Below is a small trained network, with its code and all its weights. Each question gives an input and a class and asks what happens when units are switched off, that is, made to give their printed mean instead of their output.

import numpy as np


def w(rows, s, z=0):
    codes = np.array(rows[::2]) - 128.0
    scale = np.full(codes.shape[1], s)
    scale[-1] = z or s
    return codes * scale


def norm(h):
    return h / np.sqrt((h * h).mean(-1, keepdims=True) + 1e-5)


def f(y):
    return y / 2 * (1 + np.tanh(0.7978845608 * (y + 0.044715 * y**3)))


def log_softmax(a):
    a = a - a.max(-1, keepdims=True)
    return a - np.log(np.exp(a).sum(-1, keepdims=True))


def net(x, mask):
    res = np.array(x, float).reshape(1, 4) / 4 @ E
    u = 0
    for l in range(3):
        y = f(norm(res) @ A[l][:, :-1].T + A[l][:, -1])
        res = res + np.where(mask[u : u + 12], y, B[l][:, -1]) @ B[l][:, :-1]
        u += 12
    return log_softmax(norm(res)[-1] @ U[:, :-1].T + U[:, -1])


A, B = {}, {}
E = w([
[91,108,61,102,124,129,53,79,170,4,177],'x0',
[170,117,56,168,103,82,162,170,100,74,39],'x1',
[142,164,120,143,9,240,99,164,192,144,91],'x2',
[189,36,123,75,155,241,161,165,67,102,161],'x3',
],0.0017)
A[0] = w([
[94,98,34,108,121,127,44,110,184,32,177,60],'0.n0',
[205,107,30,211,100,77,178,184,98,58,47,41],'0.n1',
[136,149,105,126,30,215,96,168,209,150,103,111],'0.n2',
[117,157,194,166,128,129,194,174,85,203,95,40],'0.n3',
[155,178,183,187,115,135,204,180,48,221,120,47],'0.n4',
[216,2,139,52,147,220,163,185,79,111,169,206],'0.n5',
[173,90,44,169,101,87,153,157,106,113,85,4],'0.n6',
[59,153,208,75,147,168,99,62,157,216,228,109],'0.n7',
[118,94,133,92,233,34,162,93,75,119,145,131],'0.n8',
[126,150,76,130,122,130,67,112,144,26,206,8],'0.n9',
[55,202,140,198,112,41,100,61,187,155,81,61],'0.n10',
[119,134,130,123,139,128,120,156,129,123,129,123],'0.n11',
],0.0022,0.0014)
B[0] = w([
[132,103,176,95,94,100,155,107,142,180,50,196],'0.n0',
[62,193,201,108,201,179,113,170,86,61,85,186],'0.n1',
[103,138,115,180,93,80,209,75,71,121,164,191],'0.n2',
[108,72,125,77,99,97,116,85,184,113,88,141],'0.n3',
[108,71,155,61,101,111,112,63,167,140,60,160],'0.n4',
[177,201,107,125,122,64,105,133,172,148,119,253],'0.n5',
[84,153,173,118,179,168,108,149,110,106,123,123],'0.n6',
[121,175,150,135,147,127,128,184,87,57,56,191],'0.n7',
[121,167,105,180,21,164,179,104,121,141,141,213],'0.n8',
[121,83,175,90,110,104,147,110,145,179,53,148],'0.n9',
[254,144,105,97,160,114,105,191,150,127,151,197],'0.n10',
[121,124,131,117,113,118,122,145,115,131,135,126],'0.n11',
],0.0026,0.0019)
A[1] = w([
[174,42,98,101,154,210,144,151,89,122,163,35],'1.n0',
[182,34,108,94,149,211,156,164,92,108,168,38],'1.n1',
[110,145,109,144,73,230,50,186,198,165,70,72],'1.n2',
[103,62,120,132,237,41,149,102,66,141,169,64],'1.n3',
[74,128,196,110,154,183,73,109,152,209,222,62],'1.n4',
[30,141,134,199,115,62,124,121,161,169,80,108],'1.n5',
[74,151,216,99,156,182,78,100,166,182,253,88],'1.n6',
[35,120,117,158,126,114,87,125,149,145,119,88],'1.n7',
[172,14,109,110,147,200,149,170,76,141,156,30],'1.n8',
[183,44,89,95,159,232,158,146,78,129,146,77],'1.n9',
[66,66,38,122,114,127,18,91,174,2,183,53],'1.n10',
[93,95,115,120,229,62,99,114,93,141,142,5],'1.n11',
],0.0025,0.0015)
B[1] = w([
[140,174,132,154,92,42,108,134,170,134,116,95],'1.n0',
[149,183,145,170,124,56,97,130,186,141,122,115],'1.n1',
[93,66,106,194,153,94,173,117,111,108,199,213],'1.n2',
[90,98,102,209,5,195,160,137,170,111,166,221],'1.n3',
[115,124,101,169,145,112,145,172,98,62,33,120],'1.n4',
[176,100,130,95,158,142,99,159,159,100,168,245],'1.n5',
[134,150,87,157,155,121,165,204,60,35,16,176],'1.n6',
[185,103,117,144,137,136,143,170,119,135,124,102],'1.n7',
[127,136,139,158,131,45,96,163,204,133,138,88],'1.n8',
[116,176,159,154,116,68,71,139,200,118,136,142],'1.n9',
[122,53,239,105,133,95,202,106,164,246,34,254],'1.n10',
[128,135,94,176,42,175,137,176,134,150,110,114],'1.n11',
],0.0029,0.00088)
A[2] = w([
[166,136,171,152,118,135,167,162,93,239,87,43],'2.n0',
[169,107,157,101,248,67,141,142,112,147,138,55],'2.n1',
[102,74,107,170,179,82,177,106,88,128,213,72],'2.n2',
[112,159,127,161,128,118,100,108,137,129,102,117],'2.n3',
[117,120,142,37,170,197,82,72,67,144,220,159],'2.n4',
[158,151,106,52,97,173,109,61,117,119,149,239],'2.n5',
[113,154,94,149,130,52,109,119,140,182,98,129],'2.n6',
[126,112,102,187,68,244,108,139,158,144,147,65],'2.n7',
[133,32,180,99,141,117,131,136,143,251,80,1],'2.n8',
[182,96,62,121,85,108,159,160,128,87,81,182],'2.n9',
[180,202,100,153,161,60,38,144,201,165,181,28],'2.n10',
[68,71,97,236,57,155,170,133,114,140,238,27],'2.n11',
],0.003,0.00096)
B[2] = w([
[83,73,119,116,133,85,87,66,185,33,154,210],'2.n0',
[109,147,87,172,26,184,102,110,158,109,126,159],'2.n1',
[118,154,114,170,18,210,141,116,165,162,148,132],'2.n2',
[152,67,139,120,126,142,151,145,97,105,143,144],'2.n3',
[217,131,6,85,187,172,163,86,110,177,111,86],'2.n4',
[172,106,93,125,171,160,172,113,118,184,200,177],'2.n5',
[170,86,159,104,86,221,114,161,150,112,185,200],'2.n6',
[78,139,91,196,75,25,190,85,91,120,195,146],'2.n7',
[97,26,142,50,116,120,138,29,194,143,68,216],'2.n8',
[73,159,193,129,184,142,89,86,116,177,178,237],'2.n9',
[234,180,137,104,127,80,53,162,189,81,221,252],'2.n10',
[96,161,76,215,6,92,196,79,114,134,149,230],'2.n11',
],0.0024,0.0012)
U = w([
[111,59,163,81,123,113,131,80,169,152,87,137],'0',
[187,171,135,125,131,95,73,163,167,116,180,137],'1',
[94,140,95,187,70,131,174,106,100,137,172,138],'2',
[97,157,138,130,186,151,118,177,70,80,71,130],'3',
[162,118,61,93,184,193,134,110,95,186,162,113],'4',
[66,18,65,168,162,195,9,221,90,234,186,9],'5',
[59,26,67,168,168,204,16,223,103,239,189,6],'6',
[75,21,70,170,159,209,12,209,94,216,185,9],'7',
],0.013,0.015)

Each question gives the input, the list of numbers given to net, and the class t.
The units are the neurons (one row each of A and B). Each row of codes is followed by its name. A weight is (code - 128) times the scale printed after its matrix; where a second scale follows, it is the last column's (A, B and U).
mask holds one flag per neuron, layer by layer. A switched-off neuron (its flag False) gives its mean, the last column of its row in B, instead of its output. The means were averaged over made-up inputs and are rounded, as every weight is.
A unit's drop is (log p(t) with every unit on - log p(t) with that unit switched off) / (log p(t) with every unit on - log p(t) with every unit switched off).
The circuit of an input: a set's keep is (log p(t) with only the set's units on - log p(t) with every unit switched off) / (log p(t) with every unit on - log p(t) with every unit switched off). Starting from the 12 units with the biggest drops (on a tie, the unit counted first), units are removed one at a time, each time the one whose removal leaves the highest keep (on an exact tie, the one counted first), for as long as the keep stays at least 0.8.
units of the circuit, in order: the units of the circuit, biggest drop first
most important unit: the unit with the biggest drop
top k neurons in layer l: the k neurons of layer l with the biggest drops, biggest first
drop of u: that unit's drop, to one decimal
input [6,-3,-8,-7], class 2: top 2 neurons in layer 0	[0.n5; 0.n4]
input [3,-8,7,-3], class 3: units of the circuit, in order	[1.n6; 1.n4]
input [-6,-8,3,-8], class 1: units of the circuit, in order	[0.n10; 2.n10]
input [8,6,1,2], class 0: units of the circuit, in order	[1.n10]
input [-3,8,-8,7], class 2: units of the circuit, in order	[1.n3; 2.n2]
input [2,0,-5,-4], class 2: units of the circuit, in order	[0.n5; 1.n3]
input [-3,1,3,2], class 4: top 2 neurons in layer 1	[1.n10; 1.n3]
input [-3,-2,1,2], class 4: top 2 neurons in layer 0	[0.n5; 0.n0]
input [-3,-8,-2,-7], class 3: units of the circuit, in order	[1.n6; 1.n4]
input [1,4,1,4], class 1: top 3 neurons in layer 0	[0.n7; 0.n8; 0.n4]
input [-8,-6,8,-6], class 0: top 3 neurons in layer 1	[1.n3; 1.n11; 1.n5]
input [-3,3,-3,2], class 4: top 2 neurons in layer 1	[1.n10; 1.n6]
input [-5,-2,-3,4], class 0: top 3 neurons in layer 0	[0.n4; 0.n10; 0.n5]
input [0,-8,-7,0], class 3: units of the circuit, in order	[1.n6]
input [4,0,-1,-4], class 0: top 2 neurons in layer 0	[0.n5; 0.n2]
input [-7,3,-6,3], class 0: top 2 neurons in layer 0	[0.n4; 0.n2]
input [2,5,4,0], class 3: top 2 neurons in layer 0	[0.n1; 0.n8]
input [2,8,0,-8], class 1: top 3 neurons in layer 1	[1.n6; 1.n4; 1.n5]
input [-5,-2,7,5], class 2: top 2 neurons in layer 0	[0.n10; 0.n0]
input [0,7,4,-1], class 3: units of the circuit, in order	[0.n1]
input [3,-2,-4,4], class 1: top 2 neurons in layer 1	[1.n1; 1.n9]
input [-3,-3,1,1], class 4: top 2 neurons in layer 2	[2.n4; 2.n5]
input [8,5,0,-6], class 0: drop of 1.n10	1.3
input [4,-4,-5,1], class 2: drop of 0.n3	0.2
input [3,7,-1,8], class 1: drop of 0.n7	0.1
input [3,-3,0,1], class 4: drop of 0.n0	1.9
input [1,2,0,-1], class 4: most important unit	2.n4
